Below is a small trained network, with its code and all its weights. Each question gives an input and a target symbol and asks what happens when units are switched off, that is, made to give their printed mean instead of their output.

import numpy as np


def w(rows, s, z=0):
    codes = np.array(rows[::2]) - 128.0
    scale = np.full(codes.shape[1], s)
    scale[-1] = z or s
    return codes * scale


def f(y):
    return np.maximum(y, 0)


def softmax(a):
    e = np.exp(a - a.max(-1, keepdims=True))
    return e / e.sum(-1, keepdims=True)


def log_softmax(a):
    a = a - a.max(-1, keepdims=True)
    return a - np.log(np.exp(a).sum(-1, keepdims=True))


def net(x, mask):
    ids = ['ΔΘΛΞΣΦΩαβεζημπτ'.index(c) for c in x.split()]
    T = len(ids)
    res = E[ids] + P[:T]
    r = res
    for j in range(2):
        rows = slice(2 * j, 2 * j + 2)
        q, k, v = (r @ M[0][rows].T for M in (Q, K, V))
        z = softmax(np.where(np.tri(T) > 0, q @ k.T / 2**0.5, -1e9)) @ v
        o = O[0][rows]
        res = res + np.where(mask[j], z, o[:, -1]) @ o[:, :-1]
    y = f(res @ A[0][:, :-1].T + A[0][:, -1])
    res = res + np.where(mask[2:18], y, B[0][:, -1]) @ B[0][:, :-1]
    return log_softmax(res[-1] @ U[:, :-1].T + U[:, -1])


Q, K, V, O, A, B = {}, {}, {}, {}, {}, {}
E = w([
[156,99,160],'Δ',
[123,137,110],'Θ',
[126,134,95],'Λ',
[128,138,102],'Ξ',
[100,134,82],'Σ',
[193,109,124],'Φ',
[156,203,154],'Ω',
[156,42,216],'α',
[16,169,198],'β',
[159,4,176],'ε',
[226,94,101],'ζ',
[201,112,112],'η',
[51,111,225],'μ',
[195,111,118],'π',
[193,110,126],'τ',
],0.023)
P = w([
[20,26,171],'0',
[71,155,202],'1',
[111,205,194],'2',
[144,226,173],'3',
[169,241,164],'4',
[190,255,156],'5',
],0.004)
Q[0] = w([
[9,85,221],'h0',
[206,98,106],'h0',
[179,218,146],'h1',
[173,62,254],'h1',
],0.0077)
K[0] = w([
[119,64,125],'h0',
[148,143,255],'h0',
[238,216,61],'h1',
[198,109,162],'h1',
],0.0093)
V[0] = w([
[124,41,116],'h0',
[254,191,92],'h0',
[148,129,199],'h1',
[173,110,107],'h1',
],0.0083)
O[0] = w([
[173,152,247,40],'h0',
[125,98,77,195],'h0',
[112,71,150,255],'h1',
[94,135,192,144],'h1',
],0.012,0.003)
A[0] = w([
[24,65,128,147],'n0',
[164,73,154,2],'n1',
[1,247,42,106],'n2',
[208,113,115,96],'n3',
[163,46,143,51],'n4',
[142,179,115,212],'n5',
[120,44,151,222],'n6',
[215,149,127,115],'n7',
[15,126,162,27],'n8',
[77,198,117,29],'n9',
[151,217,96,241],'n10',
[104,60,103,187],'n11',
[90,163,16,23],'n12',
[120,170,82,225],'n13',
[78,64,127,212],'n14',
[77,45,35,160],'n15',
],0.014,0.0083)
B[0] = w([
[187,103,193,163],'n0',
[67,136,122,161],'n1',
[98,89,124,249],'n2',
[132,65,78,161],'n3',
[66,170,101,177],'n4',
[84,144,148,198],'n5',
[137,134,45,213],'n6',
[135,51,116,164],'n7',
[145,10,67,152],'n8',
[102,35,55,144],'n9',
[117,141,167,241],'n10',
[121,165,151,176],'n11',
[82,72,52,199],'n12',
[137,174,149,226],'n13',
[163,242,207,185],'n14',
[166,176,189,210],'n15',
],0.011,0.013)
U = w([
[93,184,215,178],'Δ',
[8,107,38,141],'Θ',
[142,96,103,135],'Λ',
[119,108,119,9],'Ξ',
[118,104,108,13],'Σ',
[120,95,91,111],'Φ',
[230,175,101,129],'Ω',
[133,100,115,90],'α',
[104,53,129,111],'β',
[112,104,121,3],'ε',
[94,68,12,4],'ζ',
[131,87,81,134],'η',
[188,83,171,171],'μ',
[125,93,93,81],'π',
[129,93,97,130],'τ',
],0.013,0.0065)

Each question gives the input, a string of symbols that net reads in full, and the target symbol t.
The units are the heads (2 rows each of Q, K, V and O) and the neurons (one row each of A and B). Each row of codes is followed by its name. A weight is (code - 128) times the scale printed after its matrix; where a second scale follows, it is the last column's (O, A, B and U).
mask holds one flag per unit, heads first, then neurons. A switched-off unit (its flag False) gives its mean, the last column of its rows in O or B, instead of its output. The means were averaged over made-up inputs and are rounded, as every weight is.
A unit's drop is (log p(t) with every unit on - log p(t) with that unit switched off) / (log p(t) with every unit on - log p(t) with every unit switched off).
The circuit of an input: a set's keep is (log p(t) with only the set's units on - log p(t) with every unit switched off) / (log p(t) with every unit on - log p(t) with every unit switched off). Starting from the 12 units with the biggest drops (on a tie, the unit counted first), units are removed one at a time, each time the one whose removal leaves the highest keep (on an exact tie, the one counted first), for as long as the keep stays at least 0.8.
circuit, biggest first: the units of the circuit, biggest drop first
most important unit: the unit with the biggest drop
k most important neurons: the k neurons with the biggest drops, biggest first
heads that matter: for each layer, one digit per head in row order, 1 if its drop is at least 0.15 and else 0, layers parted by /
drop when u is switched off: that unit's drop, to one decimal
input ζ Ω π Θ Ω, target Θ: 2 most important neurons	n14; n15
input Σ Σ Θ, target Δ: heads that matter	10
input ε Ω Ω π, target Ω: circuit, biggest first	n15; h0; n2
input μ ζ Φ, target μ: heads that matter	11
input Ω μ Σ, target Δ: most important unit	n15
input Ω η Ω Θ, target Δ: heads that matter	00
input Λ Σ Ω Σ Φ, target Ω: 2 most important neurons	n15; n2
input ζ Φ η α, target Δ: heads that matter	01
input Ω Ω π, target Ω: circuit, biggest first	h0; n15; n2
input β η Ω Ξ ε, target Δ: 3 most important neurons	n14; n12; n4
input Σ μ Λ μ η ζ, target μ: circuit, biggest first	h0; n7
input β μ π μ Λ, target Δ: 2 most important neurons	n12; n6
input ε μ ζ, target μ: 2 most important neurons	n12; n2
input μ η μ β, target β: most important unit	n8
input Ξ Ω η Ω ζ, target Ω: circuit, biggest first	n15; h0
input Ω ε ζ, target Ω: circuit, biggest first	h0; n15; n2
input Ω Ω η ζ α, target Δ: 4 most important neurons	n14; n12; n4; n1
input α ζ μ τ, target μ: 2 most important neurons	n12; n4
input Ω ε Ω Ξ, target Δ: 2 most important neurons	n15; n6
input Λ ε Ω Ω Ω, target Θ: circuit, biggest first	h0
input μ Δ Σ Ω Λ, target Δ: 2 most important neurons	n15; n6
input Ω ε α Σ ε, target Θ: drop when n1 is switched off	0.9
input Φ Ω Ω Δ, target Ω: drop when h0 is switched off	0.2
input α Ω μ ζ Ω Φ, target Ω: drop when n15 is switched off	0.4
input Σ β η Ω Ω μ, target μ: drop when n8 is switched off	0.6
